Small tables with named rows and columns. After each table, cells are looked up by row and column.

zilum =
|  | sagos | kuro | teniru | nolod | vot |
|---|---|---|---|---|---|
| bas | 51124 | 60457 | 63076 | 54378 | 49699 |
| gedizel | 51056 | 58233 | 64016 | 56127 | 48764 |
| dasizug | 64752 | 87141 | 24775 | 65185 | 37099 |
| sagi | 58268 | 59683 | 5504 | 53428 | 43495 |
| tiruv | 51093 | 56950 | 71764 | 58215 | 51029 |
| vel | 59316 | 84417 | 9705 | 61792 | 44549 |
| muka | 58958 | 73132 | 4947 | 60828 | 40215 |
| paf | 40432 | 34339 | 82731 | 45673 | 59085 |

vot of vel is 44549
sagos of dasizug is 64752
kuro of gedizel is 58233
teniru of tiruv is 71764
sagos of muka is 58958
vot of gedizel is 48764
nolod of tiruv is 58215
Row with the largest kuro: dasizug

vituk.csv
,mepelub,basosom,bopi,babolo
der,55,79,39,37
vit,59,99,24,23
rov,36,2,91,92

rov, bopi => 91
der, basosom => 79
der, babolo => 37
vit, basosom => 99
rov, mepelub => 36
vit, bopi => 24
vit, babolo => 23
vit, mepelub => 59
rov, basosom => 2
der, mepelub => 55
rov, babolo => 92
der, bopi => 39

rilare.csv
,rav,sab,nugineb,fopumu,nosuf,vib,renul,rugomer,rezabe,kizotug
kebebak,148,182,153,159,136,146,145,150,85,152
las,145,59,162,142,143,118,166,144,156,137
paraf,150,88,134,160,140,127,122,130,136,164
kon,133,156,144,145,148,138,165,143,105,115
vikupir,150,166,126,145,127,155,136,139,128,160
zigasuz,149,171,127,135,130,145,134,130,171,173
zagebem,129,78,141,127,144,131,137,136,144,159
veb,140,111,114,139,139,142,149,129,125,150
vek,154,101,137,126,143,149,126,147,246,161
kidu,133,159,148,146,140,130,139,155,146,145
fak,142,175,145,136,140,157,144,134,168,168

fopumu of kon is 145
rugomer of veb is 129
nugineb of kebebak is 153
renul of zagebem is 137
rugomer of vikupir is 139
vib of vikupir is 155
rugomer of kon is 143
sab of paraf is 88
sab of kidu is 159
fopumu of vikupir is 145
rezabe of paraf is 136
fopumu of las is 142
fopumu of kebebak is 159
vib of kon is 138
nosuf of kebebak is 136
sab of vikupir is 166
kizotug of las is 137
Row with the largest rugomer: kidu

gad =
|  | tebopu | fis | vudipet | fuvig | fina | duvad | seg |
|---|---|---|---|---|---|---|---|
| gen | 32668 | -19671 | -53539 | 23128 | 69864 | -20652 | -7842 |
| sanur | -19190 | -23749 | -38362 | 8786 | 16427 | -12178 | -7842 |
| verodok | -10226 | 15957 | -21909 | 70112 | 9614 | 9370 | -6680 |
| fufoso | -12636 | -6326 | -16395 | 24754 | -2944 | -364 | -7842 |
| seb | 5040 | -19671 | -29600 | -9348 | 28727 | -24771 | -3327 |
| rimaf | -4618 | -17340 | -700 | -40157 | -9895 | -12178 | -7842 |
| lavizi | -21966 | -32487 | -25101 | -13817 | 3201 | -12178 | -18880 |
| pomipus | -10226 | -21007 | -25101 | 4949 | 9614 | -12178 | -7842 |

tebopu of lavizi is -21966
tebopu of rimaf is -4618
fis of sanur is -23749
vudipet of sanur is -38362
vudipet of fufoso is -16395
fuvig of sanur is 8786
fina of rimaf is -9895
fina of sanur is 16427
fuvig of fufoso is 24754
vudipet of seb is -29600
fuvig of lavizi is -13817
tebopu of seb is 5040
vudipet of rimaf is -700
fina of pomipus is 9614
fuvig of verodok is 70112
fina of gen is 69864
fina of fufoso is -2944

karunab =
|  | gur | kinif | bod | zim | tir |
|---|---|---|---|---|---|
| mulep | 54.723 | -29.289 | -83.035 | -84.477 | -32.773 |
| gerefor | -65.612 | -89.681 | -72.959 | 17.935 | 33.393 |
| nisuvu | -74.396 | 12.777 | 34.359 | -64.374 | -85.671 |
| sif | 52.948 | -15.900 | -81.937 | -85.557 | -43.477 |
| kono | 47.625 | -7.331 | -80.844 | -88.870 | -49.602 |

tir of sif = -43.477
bod of mulep = -83.035
bod of sif = -81.937
kinif of nisuvu = 12.777
zim of gerefor = 17.935
bod of nisuvu = 34.359
gur of sif = 52.948
gur of nisuvu = -74.396
gur of kono = 47.625
tir of mulep = -32.773

nifo:
,mavag,bife,nez,bivuk,nuv,fadopir,lom,gorurus
gise,128,126,28,122,57,124,49,128
tul,131,130,31,114,86,129,63,131
lir,80,79,125,57,176,85,140,78
dumorub,45,31,118,86,23,40,65,47
tinuges,75,69,104,78,101,75,96,75
sazo,22,21,208,33,160,28,169,21
mov,86,91,117,85,112,89,114,86
belona,79,75,107,78,109,79,103,78
zuripov,122,125,48,129,36,118,53,122
fus,133,130,13,136,21,127,28,134

sazo, nez: 208
belona, nez: 107
zuripov, bivuk: 129
zuripov, bife: 125
mov, mavag: 86
zuripov, gorurus: 122
gise, fadopir: 124
fus, mavag: 133
tinuges, lom: 96
sazo, bife: 21
sazo, lom: 169
mov, lom: 114
zuripov, lom: 53
lir, bivuk: 57
fus, gorurus: 134
tinuges, nez: 104
tul, nez: 31
zuripov, nuv: 36

Table peg
,vetum,zasaga,zosibod,dalidan,sunipir,saka,duv,dev,foz
roz,-30,260,190,-702,199,112,-34,282,-234
bup,195,294,354,313,126,205,209,-424,244
feku,401,-74,112,197,-336,263,-213,377,436
kizezas,-193,555,532,290,-160,-154,511,535,789
rol,52,593,21,26,238,542,-5,-539,427
nus,-236,242,-584,652,123,313,81,573,-53
mib,30,160,325,-234,83,-8,99,110,-400
zovi,-239,196,-765,767,4,396,-27,720,-31
viso,456,-191,284,461,571,6,428,-326,221

What is the dev of mib in peg? 110
What is the dalidan of feku in peg? 197
What is the dev of rol in peg? -539
What is the zosibod of mib in peg? 325
What is the foz of zovi in peg? -31
What is the zosibod of feku in peg? 112
What is the dev of viso in peg? -326
What is the zasaga of viso in peg? -191
What is the duv of bup in peg? 209
What is the zasaga of nus in peg? 242
What is the vetum of roz in peg? -30

zal
|  | dapi | laz | memenok | bedekap | kes | tave | zatote |
|---|---|---|---|---|---|---|---|
| biz | 0.8 | 0.7 | 0.7 | 0.7 | 0.7 | 0.7 | 0.8 |
| bavuk | 0.5 | 0.6 | 0.5 | 0.6 | 0.5 | 0.5 | 0.5 |
| ripevi | 0.4 | 0.5 | 0.5 | 0.5 | 0.5 | 0.5 | 0.4 |
| tob | 0.4 | 0.5 | 0.5 | 0.5 | 0.5 | 0.5 | 0.4 |
| fako | 0.7 | 0.7 | 0.6 | 0.7 | 0.6 | 0.6 | 0.7 |
| feko | 0.4 | 0.5 | 0.5 | 0.5 | 0.5 | 0.5 | 0.4 |
| libazug | 0.2 | 0.5 | 0.4 | 0.5 | 0.4 | 0.4 | 0.2 |
| ran | 0.8 | 0.7 | 0.7 | 0.7 | 0.7 | 0.7 | 0.8 |
| litin | 0.7 | 0.6 | 0.6 | 0.7 | 0.6 | 0.6 | 0.7 |
| kur | 0.3 | 0.5 | 0.5 | 0.5 | 0.5 | 0.5 | 0.3 |

What is the zatote of bavuk in zal?
0.5
What is the bedekap of feko in zal?
0.5
What is the laz of fako in zal?
0.7
What is the dapi of bavuk in zal?
0.5
What is the memenok of fako in zal?
0.6
What is the dapi of fako in zal?
0.7
What is the laz of kur in zal?
0.5
What is the tave of ripevi in zal?
0.5
What is the kes of ran in zal?
0.7
What is the kes of libazug in zal?
0.4
What is the laz of tob in zal?
0.5
What is the zatote of libazug in zal?
0.2
What is the memenok of feko in zal?
0.5
What is the memenok of bavuk in zal?
0.5
What is the zatote of ran in zal?
0.8

